Below are the code and all the weights of a small trained network. Each question names an input and a class and asks about switching units off, where a switched-off unit gives its printed mean instead of its output.

import numpy as np


def w(rows, s, z=0):
    codes = np.array(rows[::2]) - 128.0
    scale = np.full(codes.shape[1], s)
    scale[-1] = z or s
    return codes * scale


def norm(h):
    return h / np.sqrt((h * h).mean(-1, keepdims=True) + 1e-5)


def f(y):
    return np.maximum(y, 0)


def log_softmax(a):
    a = a - a.max(-1, keepdims=True)
    return a - np.log(np.exp(a).sum(-1, keepdims=True))


def net(x, mask):
    res = np.array(x, float).reshape(1, 2) / 4 @ E
    u = 0
    for l in range(3):
        y = f(norm(res) @ A[l][:, :-1].T + A[l][:, -1])
        res = res + np.where(mask[u : u + 3], y, B[l][:, -1]) @ B[l][:, :-1]
        u += 3
    return log_softmax(norm(res)[-1] @ U[:, :-1].T + U[:, -1])


A, B = {}, {}
E = w([
[89,151,73,91,179,70,107,118],'x0',
[123,119,135,28,70,82,92,255],'x1',
],0.0072)
A[0] = w([
[10,193,96,115,172,84,154,116,11],'0.n1',
[44,204,90,183,195,167,72,56,88],'0.n2',
[38,227,113,109,208,110,146,111,2],'0.n3',
],0.011,0.0077)
B[0] = w([
[124,171,218,110,2,136,72,215,180],'0.n1',
[167,34,90,108,165,94,200,30,254],'0.n2',
[82,244,222,200,148,188,66,210,181],'0.n3',
],0.011,0.0099)
A[1] = w([
[167,132,98,122,74,103,83,136,72],'1.n1',
[191,237,82,159,241,222,9,84,2],'1.n2',
[147,159,241,214,127,227,113,120,125],'1.n3',
],0.012,0.011)
B[1] = w([
[96,155,94,141,110,104,175,60,149],'1.n1',
[26,73,201,91,50,67,247,210,128],'1.n2',
[146,178,171,167,87,67,91,194,253],'1.n3',
],0.016,0.011)
A[2] = w([
[90,43,69,67,152,140,171,92,9],'2.n1',
[80,206,63,60,227,246,42,43,3],'2.n2',
[187,92,106,29,114,137,82,193,103],'2.n3',
],0.013,0.007)
B[2] = w([
[142,183,100,45,32,42,85,33,226],'2.n1',
[215,130,82,150,8,23,53,151,128],'2.n2',
[142,56,188,206,144,179,183,42,253],'2.n3',
],0.014,0.0044)
U = w([
[171,56,137,168,142,120,198,47,193],'0',
[97,152,219,191,92,137,145,189,178],'1',
[100,170,149,95,65,45,128,125,222],'2',
[80,122,54,62,228,204,51,210,10],'3',
[194,44,24,135,251,202,55,235,10],'4',
[108,114,66,64,208,212,42,225,10],'5',
[140,62,3,196,217,188,39,205,10],'6',
[172,184,32,68,214,233,59,185,10],'7',
],0.017,0.012)

Each question gives the input, the list of numbers given to net, and the class t.
The units are the neurons (one row each of A and B). Each row of codes is followed by its name. A weight is (code - 128) times the scale printed after its matrix; where a second scale follows, it is the last column's (A, B and U).
mask holds one flag per neuron, layer by layer. A switched-off neuron (its flag False) gives its mean, the last column of its row in B, instead of its output. The means were averaged over made-up inputs and are rounded, as every weight is.
A unit's drop is (log p(t) with every unit on - log p(t) with that unit switched off) / (log p(t) with every unit on - log p(t) with every unit switched off).
The circuit of an input: a set's keep is (log p(t) with only the set's units on - log p(t) with every unit switched off) / (log p(t) with every unit on - log p(t) with every unit switched off). Starting from all 9 units, units are removed one at a time, each time the one whose removal leaves the highest keep (on an exact tie, the one counted first), for as long as the keep stays at least 0.8.
units of the circuit, in order: the units of the circuit, biggest drop first
unit that matters most: the unit with the biggest drop
top k neurons: the k neurons with the biggest drops, biggest first
drop of u: that unit's drop, to one decimal
input [3,-4], class 0: unit that matters most -> 0.n2
input [4,4], class 0: top 4 neurons -> (1.n3, 2.n3, 0.n3, 2.n1)
input [-4,7], class 0: units of the circuit, in order -> (1.n3, 2.n3)
input [8,6], class 1: units of the circuit, in order -> (2.n3, 2.n1)
input [7,-4], class 1: top 2 neurons -> (0.n3, 0.n1)
input [6,4], class 1: units of the circuit, in order -> (0.n2, 2.n1)
input [0,7], class 0: top 2 neurons -> (1.n3, 2.n3)
input [-4,6], class 0: top 4 neurons -> (0.n3, 1.n3, 2.n3, 0.n1)
input [5,-3], class 1: top 3 neurons -> (0.n3, 0.n1, 2.n1)
input [5,-1], class 1: top 2 neurons -> (0.n3, 2.n1)
input [-1,5], class 0: top 3 neurons -> (1.n3, 0.n3, 2.n3)
input [2,6], class 0: top 2 neurons -> (1.n3, 2.n3)
input [8,-6], class 1: top 3 neurons -> (0.n3, 0.n1, 2.n1)
input [7,-1], class 1: units of the circuit, in order -> (0.n3)
input [8,2], class 1: drop of 0.n3 -> 0.1
input [1,-4], class 0: drop of 0.n1 -> 0.1
input [4,0], class 1: drop of 0.n3 -> 0.4
input [6,3], class 1: drop of 2.n1 -> 0.1
